Moves between nodes:
bepo te siko
bepo fo nifo
bepo gu tipa
bepo va vala
bepo fe dera
bepo ni zuki
bepo vu guze
fere te kata
fere fo kufi
fere gu noba
fere va toto
fere fe topo
fere ni gigo
fere vu ravu
bodu te feto
bodu fo saki
bodu gu gefo
bodu va zadi
bodu fe ruse
bodu ni taki
bodu vu vovu
kata te fere
kata fo rudu
kata gu fifa
kata va degi
kata fe tedu
kata ni vane
kata vu zutu
tari te gimo
tari fo nako
tari gu somo
tari va gano
tari fe tefu
tari ni vosi
tari vu zefe
some te gitu
some fo tosi
some gu topo
some va ripa
some fe noba
some ni samu
some vu tepu
giru te kiri
giru fo guze
giru gu dunu
giru va tife
giru fe papu
giru ni kalu
giru vu nifo
nure te fupa
nure fo veno
nure gu papu
nure va zubi
nure fe dunu
nure ni pibo
nure vu seva
dipi te sozi
dipi fo godi
dipi gu bapo
dipi va tedu
dipi fe degi
dipi ni kebo
dipi vu geni
bupi te tipa
bupi fo ledi
bupi gu siko
bupi va kete
bupi fe lera
bupi ni pagu
bupi vu fupi
pegi te lumo
pegi fo zefe
pegi gu degi
pegi va fifa
pegi fe bapo
pegi ni muza
pegi vu nako
lado te dide
lado fo tepu
lado gu note
lado va dute
lado fe biki
lado ni nedo
lado vu tosi
fifa te noba
fifa fo zuse
fifa gu kata
fifa va pegi
fifa fe gitu
fifa ni devu
fifa vu pufe
fupi te kebo
fupi fo zora
fupi va nuva
fupi fe dusu
fupi ni sozi
fupi vu bupi
pumu te kalu
pumu fo ripa
pumu gu nuda
pumu va tosi
pumu fe seni
pumu ni kiri
pumu vu dute
rilu te rafe
rilu fo gefo
rilu gu saki
rilu va rito
rilu fe mupe
rilu ni pubi
rilu vu tiku
kufa te bero
kufa fo devu
kufa gu zubi
kufa va papu
kufa fe tife
kufa ni zuse
kufa vu kibi
tepu te ruti
tepu fo lado
tepu gu basu
tepu va nelo
tepu fe taki
tepu ni ruse
tepu vu some
rafe te rilu
rafe fo sani
rafe gu kibi
rafe va seva
rafe fe rifo
rafe ni refo
rafe vu zubi
rudu te kufi
rudu fo kata
rudu gu zuse
rudu va pibo
rudu fe naro
rudu ni zubi
rudu vu refo
ripa te bapo
ripa fo pumu
ripa gu sozi
ripa va some
ripa fe lumo
ripa vu nelo
saki te kibi
saki fo bodu
saki gu rilu
saki va fomu
saki fe nedo
saki ni biki
saki vu bero
muza te zuto
muza fo papu
muza gu veno
muza va devu
muza fe guze
muza ni pegi
muza vu dera
pevu te nuva
pevu fo gare
pevu gu kili
pevu va kebo
pevu fe vane
pevu ni tedu
pevu vu bavu
fomu te vosi
fomu fo zadi
fomu gu rito
fomu va saki
fomu fe veko
fomu ni gimo
fomu vu mave
vadi te kige
vadi fo moda
vadi gu lavi
vadi va ravu
vadi fe pagu
vadi ni lera
vadi vu toto
tisi te ledi
tisi fo tipa
tisi gu nifo
tisi va rifo
tisi fe seva
tisi ni zofe
tisi vu dunu
bero te kufa
bero fo vovu
bero gu tiku
bero va mave
bero fe dogi
bero ni futo
bero vu saki
seva te rito
seva fo suge
seva gu vosi
seva va rafe
seva fe tisi
seva ni somo
seva vu nure
nedo te biri
nedo fo ruse
nedo gu mupe
nedo va veko
nedo fe saki
nedo ni lado
nedo vu dogi
gimo te tari
gimo fo lavi
gimo gu moda
gimo va biki
gimo fe dute
gimo ni fomu
gimo vu seni
vane te gigo
vane fo zubi
vane gu devu
vane va veno
vane fe pevu
vane ni kata
vane vu sani
mupe te rifo
mupe fo kete
mupe gu nedo
mupe va ledi
mupe fe rilu
mupe ni note
mupe vu labe
veko te nifo
veko fo siko
veko gu ledi
veko va nedo
veko fe fomu
veko ni dute
veko vu kiri
sena te tosi
sena fo gitu
sena gu naro
sena va kalu
sena fe zuse
sena ni tife
sena vu dide
tefu te dute
tefu fo zuki
tefu gu zofe
tefu va dide
tefu fe tari
tefu ni nifo
tefu vu kalu
tife te dogi
tife fo kili
tife gu gare
tife va giru
tife fe kufa
tife ni sena
tife vu biri
kete te bavu
kete fo mupe
kete gu ruse
kete va bupi
kete fe gefo
kete ni basu
kete vu nuva
toto te degi
toto fo zofu
toto gu lumo
toto va fere
toto fe sozi
toto ni dusu
toto vu vadi
pibo te zofu
pibo fo degi
pibo gu zefe
pibo va rudu
pibo fe godi
pibo ni nure
pibo vu somo
bavu te kete
bavu fo rifo
bavu gu vala
bavu va tipa
bavu fe sani
bavu ni tire
bavu vu pevu
taki te pufe
taki fo biki
taki gu ravu
taki va lavi
taki fe tepu
taki ni bodu
taki vu noba
suge te lera
suge fo seva
suge gu dera
suge va sani
suge fe tipa
suge ni kige
suge vu veno
getu te naro
getu fo topo
getu gu tosi
getu va nuda
getu fe kufi
getu ni labe
getu vu note
refo te pubi
refo fo zutu
refo gu gano
refo va somo
refo fe dovu
refo ni rafe
refo vu rudu
tire te basu
tire fo dovu
tire gu ruti
tire va geni
tire fe zutu
tire ni bavu
tire vu tedu
zofu te pibo
zofu fo toto
zofu gu seni
zofu va kufi
zofu fe nuda
zofu ni fupa
zofu vu moda
topo te tedu
topo fo getu
topo gu some
topo va sozi
topo fe fere
topo ni nuva
topo vu basu
samu te kili
samu fo dogi
samu gu nuva
samu fe vovu
samu ni some
samu vu ruse
sani te gefo
sani fo rafe
sani gu feto
sani va suge
sani fe bavu
sani ni zutu
sani vu vane
naro te getu
naro fo tedu
naro gu sena
naro va godi
naro fe rudu
naro ni gare
naro vu dovu
futo te zuse
futo fo noba
futo gu kufi
futo va seni
futo fe tosi
futo ni bero
futo vu biki
tosi te sena
tosi fo some
tosi gu getu
tosi va pumu
tosi fe futo
tosi ni dogi
tosi vu lado
zefe te seni
zefe fo pegi
zefe gu pibo
zefe va zuse
zefe fe kalu
zefe ni papu
zefe vu tari
geni te pagu
geni fo zofe
geni gu zuki
geni va tire
geni fe kige
geni ni tipa
geni vu dipi
gare te labe
gare fo pevu
gare gu tife
gare va dunu
gare fe zubi
gare ni naro
gare vu rifo
basu te tire
basu fo note
basu gu tepu
basu va pagu
basu fe ravu
basu ni kete
basu vu topo
ruse te vala
ruse fo nedo
ruse gu kete
ruse va siko
ruse fe bodu
ruse ni tepu
ruse vu samu
kibi te saki
kibi fo feto
kibi gu rafe
kibi va vosi
kibi fe biri
kibi ni gano
kibi vu kufa
zuto te muza
zuto fo mave
zuto gu dusu
zuto va vovu
zuto ni lumo
zuto vu zadi
dera te zadi
dera fo vosi
dera gu suge
dera va feto
dera fe bepo
dera ni nako
dera vu muza
dute te tefu
dute fo nelo
dute gu matu
dute va lado
dute fe gimo
dute ni veko
dute vu pumu
gigo te vane
gigo fo tiku
gigo gu vovu
gigo va dusu
gigo fe nuva
gigo ni fere
gigo vu gefo
nuda te godi
nuda fo sozi
nuda gu pumu
nuda va getu
nuda fe zofu
nuda ni zora
nuda vu matu
note te dovu
note fo basu
note gu lado
note va matu
note fe pubi
note ni mupe
note vu getu
noba te fifa
noba fo futo
noba gu fere
noba va lumo
noba fe some
noba ni vovu
noba vu taki
pubi te refo
pubi fo ravu
pubi gu biki
pubi va moda
pubi fe note
pubi ni rilu
pubi vu kufi
veno te dusu
veno fo nure
veno gu muza
veno va vane
veno fe kebo
veno ni degi
veno vu suge
degi te toto
degi fo pibo
degi gu pegi
degi va kata
degi fe dipi
degi ni veno
degi vu kige
nako te lavi
nako fo tari
nako gu kige
nako va pufe
nako fe zuki
nako ni dera
nako vu pegi
vosi te fomu
vosi fo dera
vosi gu seva
vosi va kibi
vosi fe nifo
vosi ni tari
vosi vu papu
nelo te zuki
nelo fo dute
nelo gu pagu
nelo va tepu
nelo fe lavi
nelo ni siko
nelo vu ripa
zubi te tiku
zubi fo vane
zubi gu kufa
zubi va nure
zubi fe gare
zubi ni rudu
zubi vu rafe
papu te mave
papu fo muza
papu gu nure
papu va kufa
papu fe giru
papu ni zefe
papu vu vosi
nifo te veko
nifo fo bepo
nifo gu tisi
nifo va biri
nifo fe vosi
nifo ni tefu
nifo vu giru
lavi te nako
lavi fo gimo
lavi gu vadi
lavi va taki
lavi fe nelo
lavi ni zadi
lavi vu lumo
zora te dunu
zora fo fupi
zora gu kiri
zora va labe
zora fe fupa
zora ni nuda
zora vu ledi
dusu te veno
dusu fo fupa
dusu gu zuto
dusu va gigo
dusu fe fupi
dusu ni toto
dusu vu lera
rito te seva
rito fo lera
rito gu fomu
rito va rilu
rito fe ledi
rito ni moda
rito vu fupa
siko te bepo
siko fo veko
siko gu bupi
siko va ruse
siko fe zadi
siko ni nelo
matu te zofe
matu fo pagu
matu gu dute
matu va note
matu fe moda
matu ni ledi
matu vu nuda
fupa te nure
fupa fo dusu
fupa gu mave
fupa va tiku
fupa fe zora
fupa ni zofu
fupa vu rito
ledi te tisi
ledi fo bupi
ledi gu veko
ledi va mupe
ledi fe rito
ledi ni matu
ledi vu zora
labe te gare
labe fo nuva
labe gu dogi
labe va zora
labe fe tiku
labe ni getu
labe vu mupe
kige te vadi
kige fo somo
kige gu nako
kige va zutu
kige fe geni
kige ni suge
kige vu degi
pufe te taki
pufe fo gano
pufe gu zutu
pufe va nako
pufe fe ruti
pufe ni feto
pufe vu fifa
zuki te nelo
zuki fo tefu
zuki gu geni
zuki va ruti
zuki fe nako
zuki ni bepo
zuki vu bapo
gitu te some
gitu fo sena
gitu gu tedu
gitu va bapo
gitu fe fifa
gitu ni kili
gitu vu ruti
ravu te zutu
ravu fo pubi
ravu gu taki
ravu va vadi
ravu fe basu
ravu ni gefo
ravu vu fere
mave te papu
mave fo zuto
mave gu fupa
mave va bero
mave fe kiri
mave ni seni
mave vu fomu
guze fo giru
guze gu kebo
guze va kili
guze fe muza
guze ni bapo
guze vu bepo
bapo te ripa
bapo fo kalu
bapo gu dipi
bapo va gitu
bapo fe pegi
bapo ni guze
bapo vu zuki
dunu te zora
dunu fo kebo
dunu gu giru
dunu va gare
dunu fe nure
dunu ni godi
dunu vu tisi
zuse te futo
zuse fo fifa
zuse gu rudu
zuse va zefe
zuse fe sena
zuse ni kufa
zuse vu gano
feto te bodu
feto fo kibi
feto gu sani
feto va dera
feto fe vala
feto ni pufe
feto vu devu
godi te nuda
godi fo dipi
godi gu kalu
godi va naro
godi fe pibo
godi ni dunu
godi vu zofe
tipa te bupi
tipa fo tisi
tipa gu bepo
tipa va bavu
tipa fe suge
tipa ni geni
tipa vu kebo
kebo te fupi
kebo fo dunu
kebo gu guze
kebo va pevu
kebo fe veno
kebo ni dipi
kebo vu tipa
biri te nedo
biri fo vala
biri gu rifo
biri va nifo
biri fe kibi
biri ni dide
biri vu tife
ruti te tepu
ruti fo dide
ruti gu tire
ruti va zuki
ruti fe pufe
ruti ni vala
ruti vu gitu
rifo te mupe
rifo fo bavu
rifo gu biri
rifo va tisi
rifo fe rafe
rifo ni dovu
rifo vu gare
lumo te pegi
lumo fo seni
lumo gu toto
lumo va noba
lumo fe ripa
lumo ni zuto
lumo vu lavi
pagu te geni
pagu fo matu
pagu gu nelo
pagu va basu
pagu fe vadi
pagu ni bupi
pagu vu sozi
tiku te zubi
tiku fo gigo
tiku gu bero
tiku va fupa
tiku fe labe
tiku ni kufi
tiku vu rilu
seni te zefe
seni fo lumo
seni gu zofu
seni va futo
seni fe pumu
seni ni mave
seni vu gimo
kufi te rudu
kufi fo fere
kufi gu futo
kufi va zofu
kufi fe getu
kufi ni tiku
kufi vu pubi
gano te biki
gano fo pufe
gano gu refo
gano va tari
gano fe dide
gano ni kibi
gano vu zuse
zadi te dera
zadi fo fomu
zadi gu lera
zadi va bodu
zadi fe siko
zadi ni lavi
zadi vu zuto
kili te samu
kili fo tife
kili gu pevu
kili va guze
kili fe devu
kili ni gitu
kili vu vala
nuva te pevu
nuva fo labe
nuva gu samu
nuva va fupi
nuva fe gigo
nuva ni topo
nuva vu kete
dogi te tife
dogi fo samu
dogi gu labe
dogi va kiri
dogi fe bero
dogi ni tosi
dogi vu nedo
kalu te pumu
kalu fo bapo
kalu gu godi
kalu va sena
kalu fe zefe
kalu ni giru
kalu vu tefu
vovu te devu
vovu fo bero
vovu gu gigo
vovu va zuto
vovu fe samu
vovu ni noba
vovu vu bodu
tedu te topo
tedu fo naro
tedu gu gitu
tedu va dipi
tedu fe kata
tedu ni pevu
tedu vu tire
moda te somo
moda fo vadi
moda gu gimo
moda va pubi
moda fe matu
moda ni rito
moda vu zofu
devu te vovu
devu fo kufa
devu gu vane
devu va muza
devu fe kili
devu ni fifa
devu vu feto
dovu te note
dovu fo tire
dovu gu dide
dovu va zofe
dovu fe refo
dovu ni rifo
dovu vu naro
lera te suge
lera fo rito
lera gu zadi
lera va gefo
lera fe bupi
lera ni vadi
lera vu dusu
dide te lado
dide fo ruti
dide gu dovu
dide va tefu
dide fe gano
dide ni biri
dide vu sena
vala te ruse
vala fo biri
vala gu bavu
vala va bepo
vala fe feto
vala ni ruti
vala vu kili
zutu te ravu
zutu fo refo
zutu gu pufe
zutu va kige
zutu fe tire
zutu ni sani
zutu vu kata
biki te gano
biki fo taki
biki gu pubi
biki va gimo
biki fe lado
biki ni saki
biki vu futo
sozi te dipi
sozi fo nuda
sozi gu ripa
sozi va topo
sozi fe toto
sozi ni fupi
sozi vu pagu
kiri te giru
kiri gu zora
kiri va dogi
kiri fe mave
kiri ni pumu
kiri vu veko
zofe te matu
zofe fo geni
zofe gu tefu
zofe va dovu
zofe fe somo
zofe ni tisi
zofe vu godi
gefo te sani
gefo fo rilu
gefo gu bodu
gefo va lera
gefo fe kete
gefo ni ravu
gefo vu gigo
somo te moda
somo fo kige
somo gu tari
somo va refo
somo fe zofe
somo ni seva
somo vu pibo

The rows follow the links: the fewer symbols apart two nodes are, the more alike their rows tend to be.

Each row is also shifted at random along 11 hidden directions that mean nothing.

Some nodes, each with a row of numbers:
rudu: -248    99   414   192   -69   132  -357   261   -45     7  -166    77  -189   183     2   -62  -278    92    81   186  -261  -173  -186   275   104  -156  -148   -17  -316  -205   143   170  -463   -13  -801  -405   -74   655   152   -98   283   327  -326   187    22    17   369
dogi: -146   204   318   177  -370    96  -176   205   146   -63    98    55  -427    48   -80    -9  -163  -150  -467    97   -12   401   146   139   -27   408   -45  -165    12   243   -68    -4  -333  -339  -200   -39   516   -98    46  -323    65   259    62    81   -61  -275   105
bupi:  535   -32   -72  -131    71  -134    92   123   164  -172   -24  -318   208  -266  -345   109   173   263   161  -325    15   -94    90   -53  -154  -179    -9  -179   438   221   159   358   281   423   440   195  -547  -419   -98   253  -156   196    32    97  -125   103     2
fupa: -483  -222  -192   -27    -5  -143    23  -155   -20   311    21   212   154   137  -211   -71   200    76   408   294  -607  -834    24   -80   -54   152  -223   -57   198  -210  -254   421   134    69  -278    72  -122   -39  -115   393   102  -681  -291    92    88  -152  -246
nure: -451  -141   284  -201    96  -274   206  -161  -186   283   -87   383  -200   -54   291   156  -397  -216    29  -207    15  -225  -462   184   141   -96    33   -65   -53  -186  -285  -341    37   -98  -634    76   662    15   -85  -494   -68  -205   -96   -57    79  -186   452
kili:  153   -79    24  -123    76   -40  -349  -344   210   124  -163   242   -48   190   -42    59    11   221   179   503  -301  -561    76   -23  -252   126  -330   494   -91   171  -143   616  -224   -51  -717   273    91     8     7   291   151  -227  -253  -326   340   111   130
nako: -497   108  -112  -125   221   319   621   276   -39    85   214   242    44   285   149    76     9   139  -209    69   272    82  -106  -218   201    67   -66  -335   110  -137   228  -242   309  -175   550  -456  -354   -67   344   153  -149    75   317    89    82   -11  -208
tife: -339   -44    85   321   186   -77  -552   332    11  -189   294   454   -14   502    52   -23  -315   -66   206   601  -247  -385   271   177    73  -335  -205   123  -798  -583   211    12   -85  -355  -361  -624    71   315    19   -53   -71  -237  -423   129   160   383   351
rafe:  623  -116   156   277  -378   219   782  -102   -70   149    43   267   -67  -274   -86   275   163    74   -20    91   102    28    -1   179   304   673  -144  -302   287   362    43   303     8  -284  -598   173   301    21  -179   298   409   145   638    85    24   -44    69
gefo: -175   -22   242    57  -332    39    22   142   162   125   -10   187    90   -11    10   128   -79   123   164   -55  -543  -119  -172   108   262  -274  -109  -216   301   260   136   -60   -86   326   -13  -227     0  -357   -71   234  -247  -238   335   -13  -134  -180   122
note:  413   -68  -156   592   -98  -116   175   -23   222   -38   568  -420  -139  -196  -322  -397   133  -265  -124   -43   313   345   417   497   230   262   194    58  -190    12   173   156   -39  -109  -409   -24   217   717  -351  -285   177   321   -93    45   -16   170   131
kiri: -133    47  -397   -20   -11  -119  -466  -179   104  -163  -187  -274   -71     9    42   179    15   -60   332   -12   -60   -17   -73   212  -120   221    20   117  -187   220  -609   118    66    42  -182   377   342  -432   -95  -124   159    55  -127   -44   112   -43  -289
bodu: -679  -299   321   181   -88    30  -146  -177     6   229   147  -105   125    26    22  -462   169     7  -286    11  -372    29   123  -136    70  -343   -13   306   186   -87   359   143    82   110    35    15  -150   465   -54   -80  -712  -253  -503  -401   251  -163    72
rifo:  417   104   488   276   -14  -286  -301  -616  -162   293  -133   274   -56  -466   216  -353   244  -136  -231   337  -104  -167   312  -330   -23   -68    31   250   369    -2    81   198    72  -185   -93   525   389   476    91  -368   -58  -390  -407  -503   169     3   279
pagu:  429   286    41   -28    24   -59   219    25    14   144   265   210   -89  -104    47  -363   217  -157  -264  -277  -226  -113   135  -337   -16  -133    45  -343   614   -14    88  -320   215   302   453   140  -224  -236   103  -174  -377  -294    60   -17  -233    -3    48
matu:  590   -93   397  -308     8  -385   266   106   -38   -70  -458  -214  -115  -616  -384  -297   127   -57  -283  -758   207   147    66  -388  -299  -155   417   -74   691   202   149   133   182   135   416   579  -638     5    59  -211  -152   451  -162  -163  -169  -196   231
tepu:  117  -311   120  -346  -264  -395  -250   446   -28  -374  -250  -211  -244    93  -135  -396  -248   295   -17  -142   -99   -72   366   -29    64  -170   -66   745  -184   -32    24   110  -155  -343  -230    33  -158  -189   167    71   555   401    56  -359    96  -194   182
degi: -196    54  -251  -184   369  -104   368  -401  -104   525   126   560    58   259   206    44    68  -196   181   336  -101  -444  -238  -186   -37   -60  -122    53    71  -338   -51  -218    97   167   117   111   165   -84   -71    63   -88  -919     3    24    95    38    24
vosi: -248  -161    47  -135   227  -225   312   120  -153  -116   315   403   108  -179   289   226  -308  -284   -38  -133   319    82  -183    91   241  -221   274  -183  -317  -259   -56  -804   400  -167   106  -110   457    86  -107  -193  -541  -247   133    34   215   139   271
ruti:   50   -62  -251   142   151   208   408  -133   157   164   199  -202    19   193   203   287    75  -113   -11    11   664   622   -75   180   170   -67   225   -39  -331   417   276  -196   117  -131   354  -104    32  -261  -204  -148  -121   345   504  -215   -21   152   109
tiku: -817     3   220   115  -316   -70    19  -227    63   463   -91    25   -78    22  -129   -22   -27  -115  -198   170  -186   -87  -115    83   129   185   -50     7    30     3   -96    13  -171  -217  -251   -72   448   158   -56  -201   156  -306  -168  -111   -52  -404    24
veno:  605  -476  -333   -33   349    58   797  -157  -177   -22   243   144   384    37  -268   123   188    18    71  -147   534  -144   -93   175  -196   277   -15   -33   -90  -305   169   119   178    90  -109   203  -232  -126  -374   319   233  -104    73   289   -62   254   -64
zubi: -129  -174  -478  -221  -184   153   349  -356   -54   305   -47    33   219    -7   -39   432   141   119    12   225   152  -361   -61   -61   107   684   -82    16  -183   278  -266   299   -92  -478  -449  -220   142   -35  -276   481   717   -48   292   190  -179  -113  -484
kata: -651     0  -124  -524  -146   154   -45  -145  -125   129  -631  -715   279   147    88    75    -4   304  -180   -98   519   279  -260  -104     9   106    26   533  -343   -30   -91   265  -298  -419   127  -408  -101    15   128   -25  1043   569   134  -191  -264  -254  -497
biri:  308   111     1  -128  -161   -43  -407   297    72  -409  -299   188  -125    36   112   459  -284   331   386   303   -80  -252   115    42   233   -30  -110   225  -404   316  -259   171   -39  -409  -277  -205   320  -354   161   347   508   292   464   -62    56   115    23
samu:  300   466   -21   402  -239   362  -737    32   191  -170   265    30  -150   174   338   229   -76  -144    45    41  -521   249   -53   195   -79   -46  -138  -358    15   446  -140  -254  -391   538   -92   -82   405  -590   -32    26  -569  -108   220   233  -187    86   -59
bapo:  140   -74  -359  -501   298    68   213   -13   132   -77  -133   -52   -47   183   -32   302  -135   197   117  -331   296   -96  -226   -75  -261   -54    36    65  -109   247  -164   196    42    91   -61    85  -421  -421    -5   103    -8   382    53     1   -33   176   104
nifo:  203  -257   289  -169   230  -200   385  -299   -91   152   -69   174  -160  -346   136    27   -46  -126  -346  -547   187    67  -127  -179   -20   -71   264  -199   352   334  -117   106   409  -120  -324   502  -120  -122  -108  -416  -648   189  -189  -334   198  -108   588
tire: -128    58  -101   189   -55    17   426    48   233   362   568    57  -110   170    31  -259    20   -47  -308   262   148  -159   263   128   351   112  -172   146  -269  -129    92   207    69  -383  -668  -479   283   487   -55  -212   270   104   -43  -177    65    91   214
gimo:  169    99    45    54   -29   161   108   476   -52  -363    78   -99   -82  -186  -156    -9   -36   -43   -49  -552  -171   211  -107  -146   -10     0   168  -458   454   142   134  -327    87   285   377    -2  -598    13   125   129  -620   261    21   304   -76    14  -108
futo:  -372   -329    164   -748   -404   -201    593    380    -97   -128    298     85   -210   -223   -406   -436   -483   -252  -1246   -479    289     65    310   -301    -25    754    229    183    149   -173    106   -488   -291   -695   -424   -366     23    768     19     19    163    261   -144    223   -173   -431    -64
lumo:   30  -492  -192  -208   236  -212   239   190   110  -265   311  -141   -58    57  -413  -300  -125   -31   -81  -216   -89  -304   -27   140  -288   150   -98   375   -46  -235    53   175   -75   381  -623   192  -272   421  -166   191  -155   -16  -467   199   276   198   111
guze:  116   423  -471  -477   180  -202  -388     1   -73  -363   555   413   230    33   306   -93  -273  -256  -277   421   -40  -427   344  -197  -264    82  -129   188  -416  -536  -375  -545    43  -100    67  -391   634   189   179   135    94  -566  -146   223    -3   421  -388
mupe:  177  -235  -203  -271   -48  -429     9    12   108    68    29   180   360  -298  -257   127   -22   -35   116  -112  -123  -304   328  -321    71  -312   340   182    27   124   161  -277   148   -16   487   -97  -156  -115  -367   316  -189  -453   113  -179  -228   -79   -22
zofe:  352    74  -308  -113   160  -253  -154  -320    29   129  -289  -316   -65  -279   246   253    96    94   522  -279    79  -249  -196   -25    88  -167   170   -13     4   351  -527   252   250    83  -371   312   -28  -197  -120  -142   163   266   129  -333    51    56    38
saki: -211  -436   298   -88  -173  -469  -161   212  -133  -374  -143  -200    35  -348   -56  -147  -315   -75  -170  -232   187   314   115   172   148  -186   290   527  -200  -190    94  -420   -56  -222   -37    -2   338   383   -69  -136   -63    86   -61  -209    78  -157   179
godi:  529   406    78   305   155   278   170  -178   153   250    83   -63  -318  -146    23   129    59  -207   -20  -335     5    96  -264   131  -173   221    67  -624   387   437  -248   307   -24   410  -590   325   -60    21   -81  -373  -377   453  -157   309   -47   111   363
nuda: -482    88  -407   207   147    73   -39   198   183   169   124  -420    68   366  -269   -90   151   -61   224   160   118   -51   106   228   -86   -11    66  -256  -331  -218    80   252   121    -7   379  -306  -466     1   -76  -154   206   158  -398   303  -158    76  -284
zofu: -364  -163  -294  -435    27  -238   209   195    12   -60   -51  -317    11  -193  -353   -20  -147   -97   -10  -331   150  -131   -65    46   -46   243   102   116  -102  -272  -248  -163   -87     6  -121   -72   -70   354  -132    83   363    66  -203   268  -142  -146  -303

From each start, follow one symbol. Which node do you reach?
Answer with the node's name.
---
  23    27   586   397  -111   -69  -460  -109   -79  -146  -241  -224  -214  -207    44  -470    42   -38   -83   -45  -279   509   -17    62    34  -351    -2   313   327   -40   297  -149  -271   434    61   406    60   350   120  -238  -483   -16  -267  -328   301   -98   298
te	pufe
---
 329    44  -248   266    75   270    27  -166   264   154   -13  -171   404    40    12   401   300   247   265   217   198   -28   -29    42     2  -194    -7  -143   -24   371   224   347   160   230   361  -166  -251  -269  -215   320   -70   138   305   -28  -131   276  -173
fo	rifo
---
 743   -37   -89   127   -58   487   284   112  -195  -360   160  -235   267  -179   -22  -133   374   101  -486   -25   547   606   242  -162   -67   337    20    31   104   -54   419    -2   -39   -60   424   -58  -437   412   120   403   134   417   261   160   -27   248  -405
ni	feto
---
 164  -338   383  -337  -173  -324   437   414   -96   -12   170   223   203  -147  -212  -264  -279   -55  -658  -442   150    82   281  -253   -14  -372   248   106    88  -125   603  -335   118  -298   393  -368  -219   -55  -100  -151  -191   -18    21  -119  -390  -267   394
ni	basu
---
 -88   -19   102   118    43    84   247  -149    30   167   -28   -68   114    35  -295  -100   213     3    11   -57  -102   -31  -158    98  -296    59  -120   -95   420   -91    99   243   -30   415   162   280  -142   -56   -43    41  -110  -219  -225   141    45   -94   -83
vu	lera
---
-169   -72   -96  -224   -44  -147   147   162   -83   -49  -445  -230  -288    67    17   104    53   149   294  -233   243   275   -35   -86    94   135    92   -35    33   391  -210    47   263  -309   555   326  -258  -810   202   -77   395   382   478  -258   -56  -339  -155
fe	gimo
---
-292   331  -283   290   126   118   517  -475   181   446   324   -88    29   -40    89   304   268  -254    40   279   562   265  -159   254   345   259   140  -444  -101   157  -194    25   530  -192   197    19   580   -43  -101  -429    80   -19   217   -92    72    72  -123
fo	tipa
---
 275    40   -26  -371    16    -2   156   172   -48  -138   -32   -38  -191    18    87  -111   -42   257  -104   -82    91  -174   100  -188   -45   177  -154   158    56    71  -167   339   164  -285  -217   110  -256  -130   330    79   330   460   161  -178   163   113   -21
vu	bapo
---
-287   -18    17  -278    11  -138   317   126    42   350   268   624   111   222   -33   155  -278   -89  -302   240    79  -393   165  -179    68   -77   125  -184  -347  -227   223  -137   -23  -551  -101  -634   158   114  -156   -63    68  -279    -9    32  -238   -27   222
va	dunu
---
 121   261  -275   157    31    64  -143    14   125  -146   113  -326  -359    35  -133    19    35  -190   105    -1   151   254   -57   240  -172   429    21  -158   -50   204  -386    41   -87   132  -169   388   257   -82     7  -273   127   195   -22   164    72    21  -130
ni	kiri
---
 150  -489  -380   -92   525  -314   181  -359  -282   -12  -203    12   691  -217  -162   177   319    84   650   114   261  -412   -12  -124   -44  -411   162   286  -244  -402   171   100   522    85   507   235  -440   150  -272   427     9  -497  -213  -138   155   285  -300
gu	vosi
---
-785   196   -62   290   -68   458  -196  -388    62   211  -215  -240    63   261   155   326   248    53   -64   628   136   259  -177     1     2   322  -147   -61  -193   170   -23   375  -207  -280   113  -206   225   249   124    10   153   113  -110    11   173  -120  -455
ni	zuse
---
 -46     4   -28   231   180   186   930   -56   -63   522   565   526   -69   234   -13    91   -10  -339  -407    76   404     2   -10   105    59   458   -29  -701   -67  -157   103   -38   328  -388   -46  -174   208  -128  -127  -398   -31  -130    83   259  -159     3   278
ni	godi
---
 -43  -124   107  -101   147  -199   296  -149   -94   139    48   314   176   -63   165   -73  -116   -22    90   -43   173    96  -105   -77   327  -486   168   268  -193  -227   325  -435   -37    13   143  -200    28   181   -90   -26   -53  -312   281  -201   -29   108   299
va	kige
---
 -25   152  -232  -162  -171  -163   103   -11    47    11   -86  -167   -70   -96    55    -5    78    57   381  -142  -204  -182  -159    67   234    93   -76   160   213    52  -353  -194    76   286   -82   151   211  -169    45   161   222  -228   320   -17    23   -92  -235
gu	lavi
---
-196   -97   299   220  -240   304  -206     4    32  -150  -488  -288  -120   186   -13   284    92   244   214    31   -88   520  -330   312   -59   103  -156    42    82   360   136   228  -342   158   111   274    14  -523     0   101   144   279   289    10   -14  -243   -44
ni	noba
---
-273   279    72  -104  -117   309    12   251   -50    35  -104  -237     1   152   -11  -190    18    50  -232  -265  -213   166  -205  -125  -137   -14   -87  -373   317  -133    83  -150  -114   329   485  -266  -349  -126   215  -179  -105   166   -84   409  -295  -156  -270
gu	lumo
---
  36   283   160   268  -211   211   105   184   -94  -240   290  -368  -178  -126    47  -454   259  -102  -369   -99    41   490   144   121   -18   374  -174   -69   472  -134    -4   -25    96   122   144   229    85   520   386  -177    -7   214   -59    77   240   -58  -287
fo	gimo
